Below are the code and all the weights of a small trained network. Each question names an input and a class and asks about switching units off, where a switched-off unit gives its printed mean instead of its output.

import numpy as np


def w(rows, s, z=0):
    codes = np.array(rows[::2]) - 128.0
    scale = np.full(codes.shape[1], s)
    scale[-1] = z or s
    return codes * scale


def norm(h):
    return h / np.sqrt((h * h).mean(-1, keepdims=True) + 1e-5)


def f(y):
    return y / 2 * (1 + np.tanh(0.7978845608 * (y + 0.044715 * y**3)))


def log_softmax(a):
    a = a - a.max(-1, keepdims=True)
    return a - np.log(np.exp(a).sum(-1, keepdims=True))


def net(x, mask):
    res = np.array(x, float).reshape(1, 3) / 4 @ E
    u = 0
    for l in range(4):
        y = f(norm(res) @ A[l][:, :-1].T + A[l][:, -1])
        res = res + np.where(mask[u : u + 3], y, B[l][:, -1]) @ B[l][:, :-1]
        u += 3
    return log_softmax(norm(res)[-1] @ U[:, :-1].T + U[:, -1])


A, B = {}, {}
E = w([
[103,144,65,124,253],'x0',
[152,58,214,113,187],'x1',
[187,210,161,160,183],'x2',
],0.0054)
A[0] = w([
[128,146,1,112,198,64],'0.n1',
[60,47,136,108,247,29],'0.n2',
[37,126,63,129,138,3],'0.n3',
],0.0079,0.0065)
B[0] = w([
[86,115,185,131,172,252],'0.n1',
[114,55,94,118,92,206],'0.n2',
[245,116,87,85,194,135],'0.n3',
],0.013,0.0027)
A[1] = w([
[153,67,41,100,254,135],'1.n1',
[173,84,93,47,244,4],'1.n2',
[148,144,29,88,90,69],'1.n3',
],0.0092,0.0047)
B[1] = w([
[123,190,123,147,123,253],'1.n1',
[196,111,95,171,9,185],'1.n2',
[173,56,158,162,77,147],'1.n3',
],0.014,0.0056)
A[2] = w([
[244,190,75,146,98,36],'2.n1',
[119,111,143,77,132,3],'2.n2',
[249,127,176,161,166,44],'2.n3',
],0.012,0.0062)
B[2] = w([
[86,176,245,153,105,254],'2.n1',
[74,72,211,102,185,106],'2.n2',
[116,48,44,168,73,176],'2.n3',
],0.011,0.0048)
A[3] = w([
[173,58,125,100,46,148],'3.n1',
[88,99,237,2,114,3],'3.n2',
[157,179,85,116,79,154],'3.n3',
],0.0083,0.004)
B[3] = w([
[137,118,71,77,208,254],'3.n1',
[71,217,194,76,254,145],'3.n2',
[129,84,136,153,111,174],'3.n3',
],0.0097,0.0056)
U = w([
[138,50,78,115,91,126],'0',
[129,164,163,164,84,1],'1',
[115,170,132,96,254,238],'2',
],0.021,0.0022)

Each question gives the input, the list of numbers given to net, and the class t.
The units are the neurons (one row each of A and B). Each row of codes is followed by its name. A weight is (code - 128) times the scale printed after its matrix; where a second scale follows, it is the last column's (A, B and U).
mask holds one flag per neuron, layer by layer. A switched-off neuron (its flag False) gives its mean, the last column of its row in B, instead of its output. The means were averaged over made-up inputs and are rounded, as every weight is.
A unit's drop is (log p(t) with every unit on - log p(t) with that unit switched off) / (log p(t) with every unit on - log p(t) with every unit switched off).
The circuit of an input: a set's keep is (log p(t) with only the set's units on - log p(t) with every unit switched off) / (log p(t) with every unit on - log p(t) with every unit switched off). Starting from all 12 units, units are removed one at a time, each time the one whose removal leaves the highest keep (on an exact tie, the one counted first), for as long as the keep stays at least 0.8.
circuit, biggest first: the units of the circuit, biggest drop first
k most important neurons: the k neurons with the biggest drops, biggest first
k most important neurons of layer l: the k neurons of layer l with the biggest drops, biggest first
drop when u is switched off: that unit's drop, to one decimal
input [6,6,-5], class 0: circuit, biggest first => [0.n2]
input [8,-3,-1], class 1: 2 most important neurons => [1.n2, 0.n3]
input [-2,1,4], class 0: 2 most important neurons of layer 1 => [1.n1, 1.n2]
input [5,-2,-3], class 1: 3 most important neurons => [1.n2, 0.n3, 1.n1]
input [3,1,4], class 1: 2 most important neurons => [3.n1, 3.n2]
input [0,4,-3], class 2: 3 most important neurons => [1.n2, 2.n3, 0.n3]
input [3,-7,-5], class 1: circuit, biggest first => [0.n3, 2.n1]
input [2,8,7], class 1: 2 most important neurons => [2.n1, 0.n1]
input [-1,2,5], class 0: 3 most important neurons => [1.n1, 2.n3, 1.n2]
input [-5,3,-2], class 2: 2 most important neurons => [1.n2, 1.n1]
input [-4,1,-1], class 2: 2 most important neurons of layer 1 => [1.n1, 1.n2]
input [-2,-8,-1], class 0: 2 most important neurons => [1.n1, 1.n3]
input [-6,1,3], class 0: 4 most important neurons => [1.n1, 1.n2, 2.n3, 2.n1]
input [-7,-1,-4], class 0: circuit, biggest first => [2.n1]
input [1,8,5], class 1: 4 most important neurons => [0.n1, 2.n1, 1.n2, 1.n1]
input [4,1,-1], class 0: 2 most important neurons => [0.n2, 2.n1]
input [-7,6,-2], class 2: drop when 1.n2 is switched off => 0.5
input [8,-6,-7], class 1: drop when 0.n3 is switched off => 1.0
input [6,6,3], class 1: drop when 1.n2 is switched off => 0.3
input [-6,5,4], class 0: circuit, biggest first => [2.n3]
input [6,-2,-4], class 1: 2 most important neurons of layer 1 => [1.n2, 1.n1]
